zs_rf: [  0  11 -19  -8 -25 -19 -38  40   6   9   0  26   0  17   7  25 -16  32
  11   3   7   6  10   7  -4 -21   3   2 -18   1]
zs_rf: [ 12  35 -54  22 -49  48  29   1  25  -9  41  -1  -1  15   7   4 -27   3
  23  11   6  -9  25  -2 -58  -5 -52  -1  46  28]
jj_gf: [ 43  24 -26 -13  19  22  37  30  -3 -14   8  20 -59  65  46  -7 -24  11
 -18  66 -27 -27  19  40 -24  29  -6 -61 -25  13]
jj_gf: [-20 -16  -2  29 -38  -2  25   2  15 -18  11 -20   0   7   5  18  13  26
  10 -16  -6   6  37   5 -24 -12  -5  25   8   0]
zs_rf: [-14 -14 -45 -13  34   7  -9 -13  29 -25 -28  -9  -1 -15 -20 -16 -21   8
  19  33  29  54   8  21  11 -44  11   7 -22  86]
jj_gf: [  7 -21  52   3  31 -11  11 -18 -19  17 -15 -15 -10 -31  14  -4  27 -20
 -11 -24 -20 -33 -16   5  33  35   9 -12   5 -35]
rm_dp: [ 32  17  -6 -34  30  29  13  42  -7 -14  14  14 -35  59  13 -13 -52   0
 -59  81 -27  -9 -36   7 -11  -3  21 -38 -38   5]
pp_sf: [ 19  26 -39 -17 -36 -23 -57  73  11  20   2  41  -7  26  26  41 -44  47
  18  21  -3  -9  12  27 -11 -23  -1 -15 -21   8]
fc_ll: [-22 -15  -2  14  19 -41   2 -54  -9  -2 -40   9  -4 -13  -3 -12  77  -1
  53 -48  37  27  58  12  25  25  -4   0  -9  10]
pp_sf: [ -5  -5 -20   4  19 -12  17 -15   4 -15 -23  14 -40  26  17  -3  35  21
  29   2  22  18  55  26   5   9  -6 -20 -28  28]
bm_tq: [  8   1  34  22   3  73  63  -1   6  -2  41 -11 -79  21  30  12  10   3
 -24  -4   1 -48   8 -22 -13  15 -51 -16  13 -23]
jj_gf: [-33 -64  79  27 -28 -48 -11  18   0  11 -11 -55  42 -64  -1  38  12  18
 -19 -56 -49 -20 -20   4  28 -14  45  56  11 -53]
fc_ll: [ 20  15  -5  -6  -2   7   0  20  -3   7   8  12 -15  16  18   5 -16   3
  -6  16 -12 -21  -4   9  -7  11  -6 -21  -1  -7]
fc_ll: [ 12  10  -6 -16  31 -10 -24 -18 -10  18 -21  14  10 -24  -5 -16   5 -24
  16  -4  13   0 -15   5  25  15  -1 -17   3  10]
rm_dp: [  4   1  -8   1  18   6  16 -21   0  -5  -8   0 -13   1   3 -13  14  -9
  10   3   9   3  13   8   3  13  -8 -13   0  15]
jj_gf: [-32  -3  -8 -18 -19 -14 -64  27  11   4   0  16  31  -7 -40  19 -22  22
  -4  -8  35  45 -24 -35  12 -64  18  45 -23  10]
pp_sf: [ 34  20 -27 -40  40 -21 -37   4 -14  11 -26  14  38 -13  -9 -32 -41 -34
  -6  46 -18   6 -46  25  16  13  31 -32  -6  24]
fc_ll: [-16 -22  27  15   0  12 -15  -8  16  23  -3 -21  -1 -66  -3  22   5   1
  19 -47  15 -15 -12 -11  28 -17 -21  25  25   3]
bm_tq: [ 36  23 -14   6 -46 -36 -30  33  -6  35   4   3  49 -28  28  21 -30  -3
  24 -11 -51 -49  -9  37 -18  33  -1 -14  44 -29]
bm_tq: [ -9 -22   3  22  -9  -9  20 -11  13  -8  -8 -26   4 -23   9   7  12   9
  18 -16 -12  -3  24  22  -2   2   0  11  14  12]
zs_rf: [-31 -27  19  24  -4   8  42 -27   6 -28   4 -24 -16  10  -9  -2  36  10
  -6 -17  10  19  30 -13  -6  -8   0  24  -6  -1]
bm_tq: [ 28  48   7   2 -64   5 -15  49 -22  31  50  35   5  43  22  28 -17   4
 -17  -9 -24 -54 -13 -25 -38  28 -25 -13  24 -79]
pp_sf: [-10 -11   5  -2  38  36  32 -29   6 -21  -1 -11 -32   6 -12 -22  10 -11
 -15  15  22  19  -2 -14   8 -10  -7  -2 -13  27]
rm_dp: [-14  -9  56   7 -11  43 -23  19   7  36  30  -9 -18 -47  -7  35 -12   1
 -20 -46  17 -35 -48 -54  25 -28 -32  31  22 -38]
jj_gf: [-15 -36  26 -13  54  26  25  -9   9 -28 -11 -29 -26  -2 -16 -18 -12  -4
 -44  35   0  24 -28  -6  24 -30  28   7 -34  30]
rm_dp: [  8  14   8   5 -23   5  -8  24  -3  18  17  17 -19  12  19  23   0  14
   2 -14  -1 -27   6  -7  -6   7 -20  -7   4 -28]
fc_ll: [-30 -32  -5  12   4 -16  -6 -25  20 -11 -24 -29  27 -47 -21  -1  10   5
  25 -22  14  34  11   8  16 -28  11  34   6  38]
zs_rf: [ -5   3 -38  18 -38  11  19  23  28 -21  14  -3 -18  28  17  21 -15  40
  18  15   0   9  46  22 -37 -23 -16   5  -1  31]
pp_sf: [ -2  15   8  17 -29  52  22  -1   8   5  44  -7 -12   1  -4   9  -8  -7
 -11 -15   9 -22 -11 -39 -25  -6 -42  14  34 -18]
bm_tq: [ -8  -8   6  23  -4  39  32 -25  16  -4  16 -25 -12 -27  -2   0   6 -10
   8 -19   8 -10   4 -12  -7  -3 -32  12  32  12]
pp_sf: [  5  -8  26   2 -31 -64 -32  15 -23  20 -11 -11  71 -26  -2   9  -1 -10
  -5 -24 -49 -18 -23  13   4  23  41  15  18 -54]
fc_ll: [ 26   8  -6   2  16 -51 -11 -35 -23  25 -37   6  34 -36  16 -19  33 -32
  44 -26 -18 -21  15  40  18  64   5 -31  26 -11]
zs_rf: [-16   0  34   6 -11  15  -5 -16 -11  14  20  -3  13 -16 -23   1  17 -18
 -14 -37  15  -6 -26 -49   7  -2 -13  25  19 -39]
pp_sf: [ 21  19 -31 -24   4 -14 -54  23   5  24 -13  15  34 -30  -4   2 -45  -8
  16  16  -3   0 -32  17  10 -12   7  -9   8  25]
zs_rf: [ -7   4   4  16 -15  -9  32 -20 -14 -14   7   7 -11  38   5  -7  43   2
   4 -14   3   3  39  -7 -19  26  -6  -3  -3 -26]
bm_tq: [-22  11   1  16 -62 -16  -7  11  -7  -4  27  12  26  33 -14  17  17  17
  -2 -27   5  11  19 -32 -32  -8  -1  32   6 -43]
rm_dp: [ 10  -1  17 -28   0   6 -26  44  -5   2  16 -13  38  -1 -19  -1 -68 -11
 -62  44 -39  -4 -78 -14  -1 -29  42  13  -8 -16]
zs_rf: [-18 -34  14  15  16  17  35 -16  18 -24  -5 -38 -14 -17  -2  -3   3   5
  -9   4  -6  11   7   8   5 -17   6  16  -2  26]
bm_tq: [ -8  18  -2   4  -2 -45 -48 -64 -25  40 -26  21  64 -61 -30 -19  58 -46
  62 -79  40   9   2 -22  28  38 -17  11  43 -22]
fc_ll: [-28  -5  34 -13   3  74 -13  25  16   1  43  -2 -32   2 -35  18 -36   7
 -55   4  39  11 -60 -79   9 -70 -19  40 -14  -5]
bm_tq: [ -3  -4  -9   1 -12  10   6  17  13 -13  10 -12   4   8  -2   5 -25  11
 -13  20 -11   7  -5   3 -15 -21   7  10  -2  13]
bm_tq: [ 10  10   0  -1 -13 -13 -10  12  -8  11   2   9   8   4   9   7  -2   1
   3  -4 -11 -14  -1   5  -4  13   1  -7   5 -18]
fc_ll: [ 37  17 -48 -19  17 -23 -13  16   2   1 -25  12  10   4  22 -12 -33  -2
  20  46 -24  -3   6  58  -4  18  15 -41  -6  40]
jj_gf: [ -9 -25  32   4  12 -14  -9 -26  -4  11 -14 -37  52 -67 -23 -12  -1 -33
  -6 -25 -19  -3 -41  -6  24   2  21  26  29  -9]
pp_sf: [ 13  16 -19  -6 -37 -33 -51  42   2  26  -2  19  30 -12  12  28 -28  19
  21  -7 -14 -14  -4  19  -4  -6   4   1   9 -10]
jj_gf: [  4  15 -10   5  12  15  17 -33  -6   2   1  13 -18   6   1 -16  30 -16
  20 -13  25  -1  20  -9  -2  23 -28 -16  10   4]
jj_gf: [-12 -13  34  -2   6  -8  -7  24  -8   6  -2  21 -52  30  18  26  27  33
 -11 -15  15  -7  18 -10  21  -5   2  -4 -42 -30]
pp_sf: [ 20  36 -16  12 -52   5 -13  19  -2  26  30  16  19   0  14  19 -15  -2
  18 -19 -11 -36   1  -6 -30  18 -33  -5  42 -30]
rm_dp: [ 15  -5  29  -3 -10  29   0  40   6  13  27 -24   4 -20   8  17 -55  -3
 -44  18 -41 -39 -56  -7  -4 -13   5   6  17 -21]
fc_ll: [ 33   6  -1   1   2 -19 -18   4  -3  33 -15 -11  30 -56  23   3 -21 -22
  23 -10 -37 -44 -21  38  12  34  -2 -21  40  -4]
rm_dp: [ 15  -6  -6  18  10  14  40 -23   8  -5  -4 -25 -11 -22  21  -9   5 -12
  17   1 -19 -22  17  30  -7  27 -16 -18  27  18]
zs_rf: [ 14  41 -43 -35  16 -25 -54  -8 -18  17 -18  53  25  16 -20 -23   1 -19
  24  10  36  27  -8  -7   9   8   2 -22 -14  13]
rm_dp: [-14 -22  -1  34 -39 -30   7 -15  14   0  -8 -37  47 -50   2  14  11   5
  34 -40 -25  -5  23  25 -11   4   3  30  42   2]
rm_dp: [ 43  39  -6  -6  26   5  -3 -47 -28  39  -6  18  18 -37   8 -33  18 -64
  30 -21   1 -42 -20   2  11  71 -34 -45  52 -18]
[ -6 -12  10  33 -63   1  46  31   9 -25  36 -32   8  34  18  24 -13  29
 -26   8 -53 -19  22  10 -52  -2   9  21  15 -32]  fc_ll
[-10  -1  21 -15  21   5 -21 -27 -13   9  -1  -7  41 -31 -42 -25  -3 -41
 -21 -10  12  16 -54 -41  20  -8  13  21  12 -11]  fc_ll
[  6   5   1   3   8   2  27 -15 -11 -10   2   4 -14  26   7 -14  19  -8
  -5   7  -4  -3  15   2  -9  24  -2 -16  -4  -9]  pp_sf
[ 21   3 -21 -12  10 -20   7  -5  -7 -13 -13 -16  46  -3  -5 -29 -29 -25
 -12  40 -41   6 -21  31 -13  16  35 -13   9  15]  rm_dp
[ -4 -23 -24  26 -14 -26   9   4  28  -5 -27 -17 -13 -27  34  25  11  38
  54 -16  -9  -3  61  61   0  -1  -7  -2   6  41]  fc_ll
[-21 -21 -13  51 -85   1  33  17  35 -22  30 -53  41 -20   5  33 -21  32
  13 -19 -41  -5  31  17 -55 -26  -6  50  49   5]  bm_tq
[ 20   7  10  24 -25  14  19   7   4  22  17 -10 -14 -23  35  21  -1   1
  18 -25 -24 -55  11  16 -11  30 -35 -13  41 -22]  rm_dp
[ -4  15 -19  -2 -14  41  -3  -4  15  -3  26  -9  24 -15 -29  -8 -36 -17
  -9  10  14  12 -32 -31 -19 -30 -18  22  27  21]  bm_tq
[ 55  62 -75 -18 -22 -39 -54  23  -9  39 -15  53  32   0  30   1 -27  -7
  62  12  -8 -25  17  51 -17  43 -20 -53  26  14]  pp_sf
[ 23  14  -8 -11  59  37  38 -47 -10  -7  -7   4 -33   6   2 -44  14 -42
  -3  25  14  -5  -6   2   9  36 -20 -42   3  24]  jj_gf
[  9  -3  -2 -18   5 -18 -41   2   0  15 -11 -26  83 -63 -31 -15 -51 -36
 -12  11 -31   4 -70   4  12 -13  34  19  30  10]  jj_gf
[  8  27 -40 -23  24  35 -43 -39  12  20  -2  -4  64 -75 -53 -36 -46 -61
  19   4  34  24 -68 -30  12 -24 -20  13  50  54]  bm_tq
[ 22  48 -19 -22  -3 -14 -29  15 -28  21   5  67 -23  59  12  -1  19   2
  10   3  26  -8  16 -13  -4  30 -16 -38 -24 -32]  rm_dp
[ 17  14   7   3   8  -3  -2  -1 -11  25  -6  28 -43   5  33  12  32   5
  27 -25  13 -34  28  10  15  36 -30 -33  -1 -20]  fc_ll
[  6  13 -25  14  -6  17  40 -26   3 -19   9  -4  -7  21   4 -18  13 -10
  12   9   1   3  29   7 -28  19 -19 -12  16  15]  zs_rf
[ 21  34  -2  -8 -11 -12 -14  -3 -27  22  10  31  13  19   3  -8  13 -21
   4 -10  -1 -20  -6 -13  -8  38 -11 -21  12 -41]  zs_rf
[ -19  -11  -27    3   30   34  -32  -42   39   17  -21  -19   14 -101
  -31   -5  -13  -19   55  -33   58   26  -17   -9   36  -43  -39   26
   37   82]  pp_sf
[  2  -2  27  37 -46  -8  39  10  -8   4  22  -2 -30  27  41  30  40  25
   9 -37 -25 -45  50   8 -25  38 -23  -6  15 -57]  fc_ll
[ -4   0   2  20 -38 -33   0  10  -5   6   0   8   1  13  21  23  29  24
  25 -31  -9 -13  43  15 -12  18  -4   3   4 -28]  pp_sf
[ 20  12   0 -24  42   6 -43  -8  -4  38 -20  16   2 -52  -2  -8 -15 -28
  18  -7  19 -15 -40   1  41   7 -13 -21  11  16]  fc_ll
[ 11  33 -46  16 -53 -11  -9  -6   5   9  14  10  45  -6   0   3  -5  -6
  42 -17  -2  -5  23   8 -39  15 -25   3  46   2]  jj_gf
[ 17  16  -1   3 -19 -10  21  10 -17  -6  14   8   1  42  16  -4   4  -1
 -15  15 -29 -18  11   8 -27  31   6 -18   0 -32]  fc_ll
[ -4  -9  -7  17 -23  25  15  40  29  -6  15  -2 -58  16  35  42 -13  53
  10   3   3 -15  37  18 -12 -26 -26   0 -12  18]  fc_ll
[ 28  32 -49 -23  15  18  -8  -2   3  -4   2  10  22   6 -11 -29 -44 -27
  -1  49  -3  10 -26  10 -17   1  -2 -23  11  39]  jj_gf
[-40 -25  10  16 -12  -6  -5  -9  15  -9  -5  -6  -9  -9 -14  18  30  27
  17 -36  34  29  28 -17  10 -33  -5  37 -13   9]  rm_dp
[ 27  19 -22 -23   9  -4 -10  14  -8  -2   0   4  30  11  -5 -21 -43 -20
 -21  47 -28   0 -34  14 -12   7  23 -19   1   9]  fc_ll
[-28  -6  14   4   0 -11  15 -35 -16 -21   2   1  14  26 -31 -21  42 -12
 -13 -15  20  34  10 -35  -4   2  14  22 -13 -21]  fc_ll
[  9  13 -12   7 -22 -20 -14   1  -4  15  -2   9  19 -11   9   7   6  -1
  27 -19  -6 -13  13  12  -7  18  -9  -5  20 -10]  pp_sf

zgrn: [-30  -3 -13 -16  -2 -41  -5  22 -28 -16 -29  18   4  -9  47  -2 -25  -3
  27  29  -2  -2  29  -9  54 -12  -8  -6 -58   2]
lqmf: [-15  36 -20 -44  -8  32 -24 -20   2  39  17 -22 -11   5  -2  -6  18 -14
   7  22   8  22  -8  21   2  -2   5   8  -1  -7]
zgrn: [  5  20 -10   0   3  24 -15   3   1  21   8 -10  10  -4 -14   7  21  14
   0   2   5  -4  -4   0  -5 -11  -7 -10   6   4]
nmhp: [ 16   4  -7 -13  -5 -13  49 -30 -43   1 -39  -6  12 -50 -49  29  16  55
  11 -11  -8 -17 -17 -65  82 -37 -81 -35 -35  14]
zplt: [  3  40 -36  16  19  28 -36  24 -11  31   3  -8  31 -16  10  20  44  40
  16  12  21  -9   3 -27  24 -42 -34 -11 -17  15]
lqmf: [ -8 -28  14  24  16 -34 -12  37  23 -36  10   7  -9  24  36 -11 -30 -18
  -7  -3  -4  -4  39   4 -38  17  38  13  12  -3]
dqtc: [  3   2 -16   9  25 -10 -52  40  -3  -4  41 -18  20  10 -26  -8  24  40
   2  -3 -11 -40  75 -39 -11 -52 -25 -49 -11  -3]
dqtc: [  6  -2  29  11 -10   6  55   8   8  -1 -52  -2  -5 -24  -9  36 -27   9
 -11  -3  -1   3 -39  14 -10  48  26   4  23  23]
zplt: [ -5  15 -18   5   6   8 -24  11  -5  11   5   5  12   1  20  -1  15   4
  11  10  10   1   3  -1  11 -16  -7   2 -14   1]
dqtc: [-16   4  12  -5 -16   5  23   2   8   4 -36  14 -12  -1  42   8 -31 -34
   3  19   9  28 -38  46  -6  50  46  35   5   7]
dqtc: [ 15 -20  -3  53  21 -12 -33  36   4 -22  25  18  27  15   8 -10  14  18
  -3 -18   1 -30  33 -18 -21 -29  -8 -15   1  -1]
zgrn: [ -4 -32  24  18 -31 -10  24 -16  -4 -20 -23  52  -3  14  39 -21 -34 -55
  -1  -1  -1  16 -47  62  -6  44  41  32  -4 -11]
lqmf: [ 31  10   4  18 -11  44  32 -44   5  23  -8   4   5 -15 -28  14  28   3
 -13 -23  14  15 -76   7  -3  11 -16  21  32   6]
zgrn: [ 14   1   9 -17   7   9  22 -29  19   4  15 -36 -23  -4 -44   7   8  10
 -19 -19  -5   8  -4 -25 -18   4 -11   4  36   0]
zplt: [-18  19  21 -94 -70  35  36 -58 -37  47 -28  -6 -15 -16 -76  -7 -18 -24
   4  27 -31   2 -43  74  26  35  14 -47 -20 -15]
nmhp: [ 21 -40  -1  74   1 -14 -13  -3  -4 -35  12  67  27  21  51 -30   7 -28
   1 -26  13  -3 -29  15  -2 -11  -5  33  -9 -12]
lqmf: [ 12 -58  36  36   0 -27  10 -11  36 -49  29  26 -23  43  20 -36 -33 -55
 -27 -32  -8  11  -2  32 -67  39  50  41  43 -21]
nmhp: [ 18 -28   4  49   1  -2 -15  -3   5 -21  22  38  16  22  19 -25   8 -20
  -7 -23   5  -6 -14  17 -22  -5   5  17   8 -12]
dqtc: [ 19  -7   2  21  13   5 -17  12   7  -4  28 -10  12   7 -36  -3  20  25
 -12 -20  -7 -27  25 -20 -25 -23 -14 -27  17  -1]
nmhp: [  4 -10 -24  23  36 -26 -35   9  11 -24  40  -3   0  17  31 -17  19   5
   3 -13  11   2  41 -50   1 -42 -28  20  -4  -8]
dqtc: [ -6  19  25 -11   2  14  16  51  16  16 -29 -39  -1 -17 -40  41 -22  37
 -13  13 -14 -24  25   7 -39  35  38 -43  29  26]
zplt: [-12 -18   5   0   4 -36  24  -1   1 -28 -22  10 -16  -2  39   1 -30 -17
   5   3   2  17   1 -11  19  15   6  29 -12   2]
nmhp: [ 31 -14  12  -1   0  14  -6 -23   2   2  46 -21   4   8 -91 -13  29  28
 -22 -35 -24 -34  22 -22 -29 -29 -31 -48  27 -14]
zplt: [  3 -18  44  -5 -42  15  11  21 -12   6 -16  17  16   5 -64  -4 -28  -2
 -14   1 -36 -46   3  70 -41  37  46 -69   7  -4]
nmhp: [ -8   5   8 -40 -21   4  -1  -4 -20  14   1 -12   1  -5 -52  -4  -4  11
   2  10 -24 -23  22  12   9  -6  -5 -52 -16  -7]
zgrn: [-28  12 -12 -39  -2  -3 -40   9   4  10  25 -13 -14  22  18 -22  -7 -25
   9  27  -4   9  39  23 -10  -2  24  -1 -13 -15]
dqtc: [   0   34   -7  -70    5   27  -22  -11    2   40   43  -75  -15   -5
 -103    6   30   45  -10    4  -25  -24   57  -32  -15  -32  -27  -67
   16   -5]
lqmf: [ -2   0 -13  -5   3 -19  -9  13 -31  -4  -6   3  20 -16 -16   3   9  34
  15   5 -10 -29  33 -34  43 -40 -42 -42 -40   3]
nmhp: [ 32 -34 -27  59  38 -38 -19 -14 -11 -44  40  23  21   5  13 -21  41  28
   4 -43  10 -16  24 -87  36 -78 -83  11 -19 -10]
zgrn: [ -8  25 -15   3 -24  24   4   0 -34  28 -43  33  29 -24  25  14   8   2
  24  24  14   3 -50  31  49   0  -9  -3 -40  11]
nmhp: [ 28 -33   8  54 -13  -5  16 -20 -21 -22  -8  55  29  -2   3 -13  10  -4
  -1 -29   2 -14 -43   5  19 -12 -26   4 -12  -6]
dqtc: [ 20  -7  35   3 -24  16  90 -41   5   2 -59   1 -17 -33 -28  35 -22  -2
 -18 -18   1  21 -86  13   4  58   9  24  35  18]
lqmf: [  3   0  -9  58  48 -14 -38  74  31 -20  16  -8  16  12  44  15   5  27
  -4  -4  16 -15  51 -34 -40 -14  16   8  19  17]
zplt: [ -8   6 -16   6   7  -3 -21   6  -1   0   7   9   4   6  34  -7   6  -9
  10   9  11   9   4  -1  10 -11  -2  17 -14  -2]
zplt: [  5  49 -27 -50 -14  60 -20 -48 -12  61  27 -30   1  -9 -55  -1  52  12
   4   9   5  10 -28   5  17 -28 -35 -17   1  -8]
zgrn: [ 17  -8  -1  40  24   1 -27  32  16 -10  28  -5  17  11 -10   0  18  24
 -11 -19   1 -25  32 -22 -35 -21  -4 -15  20   3]
lqmf: [ -9 -18  19  21   7 -34  25  42   3 -29 -38   8   0 -10  26  20 -38   8
   0   4  -5 -10  17  -7  -2  25  23  -3  -4  17]
lqmf: [-23  40 -22 -59 -10  37 -35 -25  11  44  30 -27 -22  17   5 -16  15 -33
   7  29   9  34  -4  36 -11   6  21  19   5 -15]
zgrn: [-22 -32  17 -45   1 -55  23 -21  13 -38   8 -19 -50  17   9 -21 -46 -36
  -6   1 -19  21  40 -13  -2  21  17  21   1 -17]
zplt: [ 15   5  18  -6 -13  24  15   0  -3  17  -4 -15   8 -12 -65  14   7  27
 -13 -10 -16 -26  -6   7 -18   6  -2 -43  18   6]
[ -6  -5   8  -6  -9 -21  31  12 -25  -9 -44   7   8 -27  -7  20 -19  22
  10   8 -10 -16   2 -14  39   2 -15 -26 -28  13]  lqmf
[-10  19  33 -33 -55  35  67 -14 -24  35 -83  12   2 -38 -29  36 -34  -7
   2  25 -10   5 -78  70  19  68  37 -20  -4  19]  nmhp
[-15 -26  -6  22  27 -62  22  10  10 -51 -24  15 -21  -1  88   3 -34 -19
  10   1  17  32  11 -42  30   7  -1  63 -17   7]  zplt
[ 10 -26  22   0   6 -10   7 -15  32 -21  33 -15 -28  25 -19 -18 -12 -22
 -25 -24 -11   7  14   2 -52  19  24  16  43 -14]  zgrn
[ 14 -16   4  17   3   3 -10 -17  13  -9  31   8  -3  20  -4 -21  10 -17
 -11 -20   0   3  -5   6 -26  -4   2  14  19 -13]  lqmf
[ -7  -1   2 -19  -7  -8  17 -18  -4  -2 -11  -2 -13  -5   4  -1 -10 -11
   3   4  -1  14  -9   0  16   8  -2  11  -6  -2]  zplt
[  2  -3  -7   3   6  -9  -6   1  -8  -5   5   1   6  -2  -3  -2   7  11
   4  -3  -1  -8  13 -19  13 -19 -19  -8 -11  -1]  dqtc
[-15  -1 -17  21  23 -16 -31  24  20 -15  13  10  -6  21  76 -11  -6 -26
   8  10  21  24  15   0 -12   1  23  48  -1  -2]  nmhp
[ 12   4   6  -9   7  15  -2  -7  16   8  24 -29  -9   4 -44   2  13  14
 -16 -14  -7  -7  12 -12 -30  -3  -2 -13  31  -2]  nmhp
[  5   5  -5  21   9  -2  26  -4   3  -5 -29   7   0 -18  33  21  -1   4
   3  -3  19  20 -35 -18  21   9  -9  35   2  15]  nmhp
[ 11  12   6 -18 -19  42 -18 -17   0  32  29 -11   7  10 -60 -12  23   2
 -11  -5 -12 -16  -7  33 -31  -3   5 -34  19 -12]  zplt
[ -7  40 -19 -26  -4  28   0  -3 -15  37 -19 -18   8 -25 -11  23  19  24
  13  20   9   5 -17  -7  32 -10 -20 -12 -14  13]  lqmf
[ 20  16  -2  10   9  36  -9  -5  16  22  23 -22   5   0 -38   8  30  20
 -14 -15   4  -6  -9  -7 -31  -8  -7  -8  34   4]  zgrn
[ -1   7 -13  -7  17 -10  -3   1   2  -2   6 -19  -6  -7   0   7   9  17
   3  -1   4   3  20 -38  15 -20 -23   2  -4   4]  nmhp
[-51  10 -26 -56   0 -39 -59  35 -25  -2  16  -5  -3  17  36 -27 -19 -12
  32  48 -14 -10  88   3  34 -31   5 -31 -67 -16]  nmhp
[ 48  19  -6  66  18  47   7  14  -1  22  -6  -2  45 -30 -47  39  55  69
 -12 -33  16 -31 -38 -38  -6 -29 -45 -25  28  27]  zgrn
[ -1 -21   8  -1 -22  -4 -27   2 -18  -6  23  28  16  22 -20 -34  -2 -16
   2  -1 -20 -28  20  36 -10 -11   8 -36 -20 -21]  nmhp
[-65  10 -19 -75 -16 -35 -77  45 -28   5  23  -1  -4  31  29 -42 -31 -29
  34  63 -26 -18 104  42  17 -19  33 -50 -73 -26]  nmhp
[ -53   12    0 -100  -45   -5    4  -49   -9   19  -10    0  -49   18
   36  -34  -44  -84   18   49   -8   54  -16   75   23   46   49   34
  -30  -27]  zgrn
[ -2 -31  17  -1   2 -41  31  -9   3 -36 -11   4 -20   1   8  -5 -30 -12
  -5 -11 -10   5  11 -17   7  13   1  13  -1  -4]  zgrn
[ 35 -15  22  27  -5  26  24 -31  19   0  15   1  -2   5 -43  -1  14  -2
 -27 -37  -2  -1 -42  10 -41  16   2   8  49  -3]  dqtc
[  7 -10   3  25  13   7 -27   8  30  -8  37   1  -4  30  15 -18   6 -21
 -14 -13   6   6   9  15 -52   6  27  22  32  -9]  nmhp
[  2 -20   9  10  -1 -18   5   3  -1 -19   1  10   0   5   1  -8 -11  -4
  -3  -8  -8  -8  10  -2  -3   1   1  -3  -2  -4]  lqmf
